Below are the code and all the weights of a small trained network. Each question names an input and a class and asks about switching units off, where a switched-off unit gives its printed mean instead of its output.

import numpy as np


def w(rows, s, z=0):
    codes = np.array(rows[::2]) - 128.0
    scale = np.full(codes.shape[1], s)
    scale[-1] = z or s
    return codes * scale


def f(y):
    return np.maximum(y, 0)


def log_softmax(a):
    a = a - a.max(-1, keepdims=True)
    return a - np.log(np.exp(a).sum(-1, keepdims=True))


def net(x, mask):
    res = np.array(x, float).reshape(1, 8) / 4 @ E
    y = f(res @ A[0][:, :-1].T + A[0][:, -1])
    res = res + np.where(mask, y, B[0][:, -1]) @ B[0][:, :-1]
    return log_softmax(res[-1] @ U[:, :-1].T + U[:, -1])


A, B = {}, {}
E = w([
[91,111,101,28,119,126],'x0',
[127,13,129,132,92,138],'x1',
[189,170,133,90,108,80],'x2',
[85,169,92,153,139,234],'x3',
[143,134,172,144,108,68],'x4',
[135,98,212,146,79,142],'x5',
[73,141,94,197,191,91],'x6',
[2,194,187,125,104,126],'x7',
],0.0084)
A[0] = w([
[153,39,90,75,97,92,182],'neuron 1',
[222,187,125,97,140,137,155],'neuron 2',
[57,178,58,143,198,149,105],'neuron 3',
[188,201,97,110,153,174,84],'neuron 4',
[175,171,156,121,145,58,252],'neuron 5',
[170,132,153,137,101,2,161],'neuron 6',
[166,199,122,108,150,165,191],'neuron 7',
[25,155,186,106,94,174,183],'neuron 8',
[169,18,83,55,92,121,179],'neuron 9',
[161,48,134,253,131,169,154],'neuron 10',
[80,200,35,128,208,143,152],'neuron 11',
[24,175,75,148,203,148,190],'neuron 12',
[124,27,130,241,101,159,183],'neuron 13',
[164,230,107,109,158,163,249],'neuron 14',
[145,160,196,136,117,13,134],'neuron 15',
[62,152,179,103,107,156,99],'neuron 16',
[65,151,207,89,71,183,183],'neuron 17',
[155,27,96,68,103,131,162],'neuron 18',
[69,158,167,102,103,154,83],'neuron 19',
[192,124,122,189,149,175,106],'neuron 20',
[40,179,155,116,108,159,177],'neuron 21',
],0.0075,0.0021)
B[0] = w([
[149,114,148,33,180,140,229],'neuron 1',
[208,103,113,144,61,151,202],'neuron 2',
[114,192,51,149,175,63,217],'neuron 3',
[187,131,54,165,97,138,183],'neuron 4',
[194,107,151,127,77,80,211],'neuron 5',
[183,81,221,104,132,71,224],'neuron 6',
[161,171,68,172,62,156,186],'neuron 7',
[27,198,152,112,91,166,227],'neuron 8',
[159,104,130,18,180,169,254],'neuron 9',
[90,34,122,202,162,164,221],'neuron 10',
[143,180,49,160,153,75,230],'neuron 11',
[68,220,49,147,192,63,241],'neuron 12',
[73,64,153,187,192,159,222],'neuron 13',
[151,166,68,155,82,126,213],'neuron 14',
[160,92,255,130,84,19,218],'neuron 15',
[70,183,153,101,79,162,188],'neuron 16',
[82,163,170,105,103,180,219],'neuron 17',
[152,127,134,29,192,189,231],'neuron 18',
[98,178,149,133,104,154,181],'neuron 19',
[134,97,94,161,120,148,187],'neuron 20',
[45,243,148,135,93,131,214],'neuron 21',
],0.0065,0.0072)
U = w([
[181,114,226,153,77,1,162],'0',
[20,206,158,144,36,198,130],'1',
[234,139,57,174,21,183,107],'2',
[99,212,29,186,198,42,2],'3',
[172,103,135,13,186,175,203],'4',
[92,35,132,244,200,199,162],'5',
],0.0067,0.0012)

Each question gives the input, the list of numbers given to net, and the class t.
The units are the neurons (one row each of A and B). Each row of codes is followed by its name. A weight is (code - 128) times the scale printed after its matrix; where a second scale follows, it is the last column's (A, B and U).
mask holds one flag per neuron, in row order. A switched-off neuron (its flag False) gives its mean, the last column of its row in B, instead of its output. The means were averaged over made-up inputs and are rounded, as every weight is.
A unit's drop is (log p(t) with every unit on - log p(t) with that unit switched off) / (log p(t) with every unit on - log p(t) with every unit switched off).
The circuit of an input: a set's keep is (log p(t) with only the set's units on - log p(t) with every unit switched off) / (log p(t) with every unit on - log p(t) with every unit switched off). Starting from the 12 units with the biggest drops (on a tie, the unit counted first), units are removed one at a time, each time the one whose removal leaves the highest keep (on an exact tie, the one counted first), for as long as the keep stays at least 0.8.
units of the circuit, in order: the units of the circuit, biggest drop first
unit that matters most: the unit with the biggest drop
top k neurons: the k neurons with the biggest drops, biggest first
drop when u is switched off: that unit's drop, to one decimal
input [-8,-8,-3,-5,-8,6,1,-3], class 5: units of the circuit, in order : (neuron 10; neuron 11)
input [2,4,0,-7,4,-8,4,-3], class 4: units of the circuit, in order : (neuron 9; neuron 1)
input [0,-3,7,8,-4,-8,-2,-7], class 2: unit that matters most : neuron 2
input [3,-3,6,-3,5,-7,2,-6], class 0: top 2 neurons : (neuron 6; neuron 15)
input [-3,3,-6,4,8,-8,-5,-6], class 5: top 2 neurons : (neuron 10; neuron 13)
input [-1,-4,4,-2,3,-4,5,-8], class 0: units of the circuit, in order : (neuron 6; neuron 5)
input [-2,6,3,2,-3,4,-2,0], class 5: units of the circuit, in order : (neuron 13; neuron 10)
input [6,-2,8,2,8,-4,-8,1], class 0: top 2 neurons : (neuron 15; neuron 6)
input [-4,4,-7,2,4,6,-6,-7], class 5: top 2 neurons : (neuron 10; neuron 13)
input [7,5,-6,4,5,-1,7,0], class 3: drop when neuron 12 is switched off : 0.3
input [-4,7,1,0,-8,-2,6,5], class 3: drop when neuron 12 is switched off : 0.4
input [-1,-7,7,-3,0,4,4,5], class 0: drop when neuron 15 is switched off : 0.2
input [1,6,4,-5,-2,-6,2,-3], class 4: drop when neuron 8 is switched off : 0.0
input [-3,-5,5,-7,-6,-2,2,4], class 0: top neuron : (neuron 15)
